Here is a tiny trained network, its code and every weight. The questions are about switching its units off for an input and a target symbol, where a switched-off unit gives its printed mean instead of its output.

import numpy as np


def w(rows, s, z=0):
    codes = np.array(rows[::2]) - 128.0
    scale = np.full(codes.shape[1], s)
    scale[-1] = z or s
    return codes * scale


def f(y):
    return np.maximum(y, 0)


def softmax(a):
    e = np.exp(a - a.max(-1, keepdims=True))
    return e / e.sum(-1, keepdims=True)


def log_softmax(a):
    a = a - a.max(-1, keepdims=True)
    return a - np.log(np.exp(a).sum(-1, keepdims=True))


def net(x, mask):
    ids = ['ΔΞΠΨαβγζηλφω'.index(c) for c in x.split()]
    T = len(ids)
    res = E[ids] + P[:T]
    u = 0
    for l in range(3):
        r = res
        for j in range(2):
            rows = slice(3 * j, 3 * j + 3)
            q, k, v = (r @ M[l][rows].T for M in (Q, K, V))
            z = softmax(np.where(np.tri(T) > 0, q @ k.T / 3**0.5, -1e9)) @ v
            o = O[l][rows]
            res = res + np.where(mask[u + j], z, o[:, -1]) @ o[:, :-1]
        u += 2
        y = f(res @ A[l][:, :-1].T + A[l][:, -1])
        res = res + np.where(mask[u : u + 8], y, B[l][:, -1]) @ B[l][:, :-1]
        u += 8
    return log_softmax(res[-1] @ U[:, :-1].T + U[:, -1])


Q, K, V, O, A, B = {}, {}, {}, {}, {}, {}
E = w([
[185,124,206,92,147,107,158,79],'Δ',
[125,142,158,127,101,120,118,75],'Ξ',
[168,126,104,126,97,46,130,95],'Π',
[76,152,135,110,135,121,122,61],'Ψ',
[141,147,168,170,109,195,104,118],'α',
[176,97,67,197,146,185,83,156],'β',
[191,136,113,155,82,112,114,167],'γ',
[140,168,158,148,48,129,115,151],'ζ',
[95,136,51,102,207,126,151,114],'η',
[2,200,148,152,112,200,120,80],'λ',
[57,172,140,137,216,228,150,108],'φ',
[151,140,103,119,235,153,175,171],'ω',
],0.013)
P = w([
[158,126,102,106,96,158,181,22],'0',
[74,50,186,152,110,96,55,109],'1',
[172,183,136,96,159,136,27,63],'2',
[154,155,113,202,119,111,160,93],'3',
[74,92,160,138,123,97,98,170],'4',
[156,216,123,89,182,137,52,132],'5',
[141,192,100,211,138,116,197,142],'6',
[65,130,142,144,138,101,137,218],'7',
[138,250,123,99,200,130,86,185],'8',
[153,166,105,202,106,99,172,98],'9',
[78,128,128,138,135,96,140,229],'10',
],0.018)
Q[0] = w([
[117,126,115,64,123,158,105,146],'0.h1',
[158,249,117,109,173,119,21,114],'0.h1',
[149,186,151,112,180,92,40,158],'0.h1',
[113,117,92,155,162,113,112,111],'0.h2',
[106,159,114,106,158,107,109,114],'0.h2',
[125,100,136,119,101,140,177,122],'0.h2',
],0.018)
K[0] = w([
[73,169,156,156,157,133,101,145],'0.h1',
[69,203,100,164,140,149,185,208],'0.h1',
[118,196,118,154,159,84,182,254],'0.h1',
[119,130,42,107,109,157,102,107],'0.h2',
[89,152,97,112,131,124,132,148],'0.h2',
[117,98,166,123,148,95,137,95],'0.h2',
],0.015)
V[0] = w([
[58,153,126,133,171,119,139,86],'0.h1',
[138,156,195,152,77,230,126,165],'0.h1',
[170,36,103,135,251,168,145,130],'0.h1',
[116,149,178,92,100,144,142,137],'0.h2',
[102,112,113,180,79,129,93,150],'0.h2',
[92,111,85,153,144,118,114,139],'0.h2',
],0.013)
O[0] = w([
[50,122,60,25,116,175,108,159,253],'0.h1',
[234,85,190,167,98,222,83,163,85],'0.h1',
[148,75,47,116,254,98,86,89,129],'0.h1',
[124,92,129,107,206,110,128,75,110],'0.h2',
[64,121,45,131,131,107,72,98,8],'0.h2',
[74,160,137,175,59,163,13,156,55],'0.h2',
],0.0087,0.0036)
A[0] = w([
[67,195,185,171,193,162,33,56,43],'0.n1',
[111,102,201,12,90,108,162,181,64],'0.n2',
[78,72,171,134,76,71,72,99,153],'0.n3',
[1,88,153,225,85,27,49,168,187],'0.n4',
[22,131,69,219,36,64,54,135,4],'0.n5',
[169,123,76,166,172,152,56,201,3],'0.n6',
[128,85,126,231,114,168,58,154,133],'0.n7',
[59,110,129,204,102,147,206,80,238],'0.n8',
],0.0075,0.0046)
B[0] = w([
[219,102,106,130,115,49,136,148,198],'0.n1',
[1,154,125,164,106,112,109,60,203],'0.n2',
[199,147,106,79,185,183,132,178,181],'0.n3',
[155,4,189,73,169,249,79,193,251],'0.n4',
[112,200,128,163,97,9,224,45,186],'0.n5',
[127,111,170,144,108,49,112,47,172],'0.n6',
[63,173,111,49,124,48,189,69,171],'0.n7',
[166,63,5,143,170,137,64,87,254],'0.n8',
],0.0064,0.0068)
Q[1] = w([
[146,103,87,135,108,93,226,103],'1.h1',
[92,44,157,163,138,149,161,155],'1.h1',
[99,132,195,78,121,25,65,154],'1.h1',
[145,130,162,82,154,31,129,135],'1.h2',
[156,84,168,209,113,89,96,120],'1.h2',
[139,174,162,61,167,193,11,211],'1.h2',
],0.011)
K[1] = w([
[145,87,112,94,81,118,194,92],'1.h1',
[120,79,145,95,97,101,104,84],'1.h1',
[54,150,148,202,158,67,129,208],'1.h1',
[157,140,101,178,136,70,147,194],'1.h2',
[198,95,155,126,123,122,86,124],'1.h2',
[77,155,196,167,165,107,79,253],'1.h2',
],0.013)
V[1] = w([
[85,124,184,130,35,60,94,73],'1.h1',
[131,94,54,135,66,178,45,107],'1.h1',
[167,95,123,140,65,2,123,219],'1.h1',
[129,209,45,140,132,92,55,67],'1.h2',
[144,184,38,158,151,149,93,178],'1.h2',
[218,90,87,149,99,171,121,133],'1.h2',
],0.0071)
O[1] = w([
[113,77,192,127,112,158,205,118,69],'1.h1',
[85,147,163,65,52,192,77,53,102],'1.h1',
[87,165,112,229,206,139,215,139,2],'1.h1',
[52,142,181,100,109,69,98,60,116],'1.h2',
[115,147,129,126,188,124,45,77,66],'1.h2',
[23,156,64,255,106,160,95,114,135],'1.h2',
],0.0069,0.0088)
A[1] = w([
[188,197,99,142,174,103,151,28,81],'1.n1',
[168,252,81,151,124,164,63,138,181],'1.n2',
[176,101,88,127,60,18,87,131,120],'1.n3',
[148,169,164,160,142,65,160,126,254],'1.n4',
[86,64,178,251,146,38,175,160,32],'1.n5',
[117,37,176,101,65,203,88,199,38],'1.n6',
[182,113,254,123,182,68,87,152,95],'1.n7',
[67,19,153,112,147,106,12,184,82],'1.n8',
],0.0077,0.0074)
B[1] = w([
[120,184,57,222,196,105,115,207,233],'1.n1',
[228,85,232,118,142,111,127,72,249],'1.n2',
[126,145,152,105,229,220,154,145,254],'1.n3',
[26,29,91,180,97,111,118,88,234],'1.n4',
[162,194,191,2,82,98,102,77,166],'1.n5',
[118,212,80,140,238,64,160,156,231],'1.n6',
[103,127,42,196,87,187,103,122,197],'1.n7',
[169,133,141,185,134,169,249,198,239],'1.n8',
],0.0078,0.0091)
Q[2] = w([
[196,153,231,160,96,184,127,139],'2.h1',
[86,155,181,142,113,111,184,190],'2.h1',
[111,100,220,60,238,167,46,140],'2.h1',
[102,104,153,189,151,139,130,128],'2.h2',
[111,129,254,103,170,71,85,237],'2.h2',
[145,50,188,192,166,181,82,174],'2.h2',
],0.0089)
K[2] = w([
[170,193,191,141,14,159,122,107],'2.h1',
[96,91,185,173,55,152,137,217],'2.h1',
[182,145,132,58,162,143,4,196],'2.h1',
[103,96,150,220,137,138,144,118],'2.h2',
[127,141,164,140,132,108,78,254],'2.h2',
[214,124,156,198,138,169,104,143],'2.h2',
],0.0086)
V[2] = w([
[197,104,102,124,129,90,89,63],'2.h1',
[134,139,207,142,205,148,135,80],'2.h1',
[122,90,181,108,137,43,138,111],'2.h1',
[103,168,129,184,162,203,160,154],'2.h2',
[89,169,70,90,90,112,115,205],'2.h2',
[255,164,73,137,121,141,193,85],'2.h2',
],0.0062)
O[2] = w([
[46,232,130,122,113,126,87,163,166],'2.h1',
[109,111,86,83,91,105,101,118,177],'2.h1',
[95,144,55,128,161,187,149,74,101],'2.h1',
[100,179,2,128,68,159,176,98,175],'2.h2',
[114,185,233,78,188,112,192,50,81],'2.h2',
[70,150,106,194,159,213,126,151,255],'2.h2',
],0.0059,0.012)
A[2] = w([
[146,135,183,194,105,89,97,102,166],'2.n1',
[163,254,182,103,166,83,124,54,10],'2.n2',
[140,150,183,117,220,126,188,141,104],'2.n3',
[72,100,73,37,228,93,121,131,77],'2.n4',
[74,43,145,189,52,106,197,66,124],'2.n5',
[153,148,48,198,153,158,145,143,89],'2.n6',
[97,55,237,137,44,255,166,109,156],'2.n7',
[97,106,168,239,20,75,188,83,2],'2.n8',
],0.0086,0.008)
B[2] = w([
[110,72,85,108,62,160,137,68,147],'2.n1',
[175,147,39,142,108,167,242,44,155],'2.n2',
[88,84,78,144,75,113,64,96,176],'2.n3',
[168,135,195,214,89,117,115,160,194],'2.n4',
[103,237,141,118,141,171,56,174,168],'2.n5',
[147,81,210,59,100,53,149,95,252],'2.n6',
[168,192,87,143,103,46,123,213,153],'2.n7',
[159,83,215,151,255,183,171,73,156],'2.n8',
],0.0083,0.021)
U = w([
[139,31,65,129,163,132,205,162,255],'Δ',
[76,158,1,149,108,119,129,247,233],'Ξ',
[49,163,138,113,211,119,141,147,206],'Π',
[120,125,251,51,69,69,112,118,124],'Ψ',
[182,96,117,184,21,132,110,142,40],'α',
[95,77,61,135,104,110,71,96,161],'β',
[162,63,193,165,127,169,143,71,54],'γ',
[191,156,173,191,117,145,166,164,9],'ζ',
[178,138,16,217,174,139,154,131,39],'η',
[168,140,111,104,120,140,165,96,100],'λ',
[181,118,100,95,187,185,88,135,132],'φ',
[193,134,149,121,176,45,122,128,9],'ω',
],0.0053,0.0058)

Each question gives the input, a string of symbols that net reads in full, and the target symbol t.
The units are the heads (3 rows each of Q, K, V and O) and the neurons (one row each of A and B). Each row of codes is followed by its name. A weight is (code - 128) times the scale printed after its matrix; where a second scale follows, it is the last column's (O, A, B and U).
mask holds one flag per unit, layer by layer, with each layer's heads first. A switched-off unit (its flag False) gives its mean, the last column of its rows in O or B, instead of its output. The means were averaged over made-up inputs and are rounded, as every weight is.
A unit's drop is (log p(t) with every unit on - log p(t) with that unit switched off) / (log p(t) with every unit on - log p(t) with every unit switched off).
The circuit of an input: a set's keep is (log p(t) with only the set's units on - log p(t) with every unit switched off) / (log p(t) with every unit on - log p(t) with every unit switched off). Starting from the 12 units with the biggest drops (on a tie, the unit counted first), units are removed one at a time, each time the one whose removal leaves the highest keep (on an exact tie, the one counted first), for as long as the keep stays at least 0.8.
units of the circuit, in order: the units of the circuit, biggest drop first
most important unit: the unit with the biggest drop
top k neurons: the k neurons with the biggest drops, biggest first
top k neurons in layer l: the k neurons of layer l with the biggest drops, biggest first
which heads matter: for each layer, one digit per head in row order, 1 if its drop is at least 0.15 and else 0, layers parted by /
input ζ ω Ξ Π Δ, target Δ: top 2 neurons : [0.n3 0.n4]
input Ψ φ φ α λ Δ Δ β β, target β: which heads matter : 10 / 01 / 00
input η Δ α Δ Π λ Δ, target η: top 2 neurons in layer 2 : [2.n2 2.n6]
input λ Δ α β ω Δ, target ω: units of the circuit, in order : [0.h1 2.n6 1.n1 1.h1]
input Δ β Ξ γ φ, target Δ: units of the circuit, in order : [0.n4 1.n8 2.h1 0.h2]
input ζ β Δ, target ζ: units of the circuit, in order : [0.h1 2.n7 1.h1]
input λ Ξ η Δ Δ β β Ψ Δ Ψ Δ, target Ψ: which heads matter : 01 / 10 / 01
input Δ γ φ Ξ λ, target Δ: units of the circuit, in order : [0.n4 1.n8]
input Δ Π Δ Δ Ψ Π λ ζ ω, target ω: most important unit : 2.n6
input α ζ Ψ, target ζ: units of the circuit, in order : [0.h1 1.h1 2.n7]
input α ζ φ ω Δ Ψ Δ, target α: which heads matter : 10 / 11 / 00
input γ Δ φ λ φ, target Ξ: top 2 neurons : [1.n4 1.n1]
input ω Ψ Π λ Δ φ, target φ: units of the circuit, in order : [0.h1 1.h1]
input Δ β Δ β φ, target Δ: most important unit : 1.n8
input Δ Π Ξ Δ α, target Δ: which heads matter : 00 / 00 / 10
input λ ζ Ψ Π η η, target η: top 2 neurons : [2.n2 0.n4]
input Ξ Π φ Π λ Δ Π, target Ξ: which heads matter : 11 / 11 / 00
input Π λ φ Ψ α, target Δ: units of the circuit, in order : [0.n4 1.n8 2.h1]
input γ α ζ Π Δ ζ, target ζ: top 3 neurons : [2.n8 2.n7 0.n4]
input Ψ φ γ β Δ λ γ β λ Ξ β, target Π: which heads matter : 01 / 11 / 00
input Δ φ α Ξ Δ β ζ Δ β, target ζ: units of the circuit, in order : [0.h1]
input Δ Π Ξ φ β γ Ψ λ, target Δ: top 2 neurons in layer 2 : [2.n5 2.n7]
input γ β β Δ Π Ψ Π η Δ, target η: units of the circuit, in order : [2.n2 0.n4 1.h1 1.n1]
input Ψ Δ λ β, target Ψ: which heads matter : 10 / 11 / 01
input γ Π Π Δ Δ Π Ξ γ Π φ Π, target Ψ: which heads matter : 10 / 10 / 01
input Δ Ξ γ β Δ Δ, target β: which heads matter : 10 / 01 / 00
input φ Π Π β α Ξ, target β: top neuron : [0.n1]
input Ψ γ α Π ζ φ Δ λ Δ, target λ: which heads matter : 10 / 00 / 01
input α ζ Δ Π β η α Δ Ψ, target α: which heads matter : 10 / 00 / 00
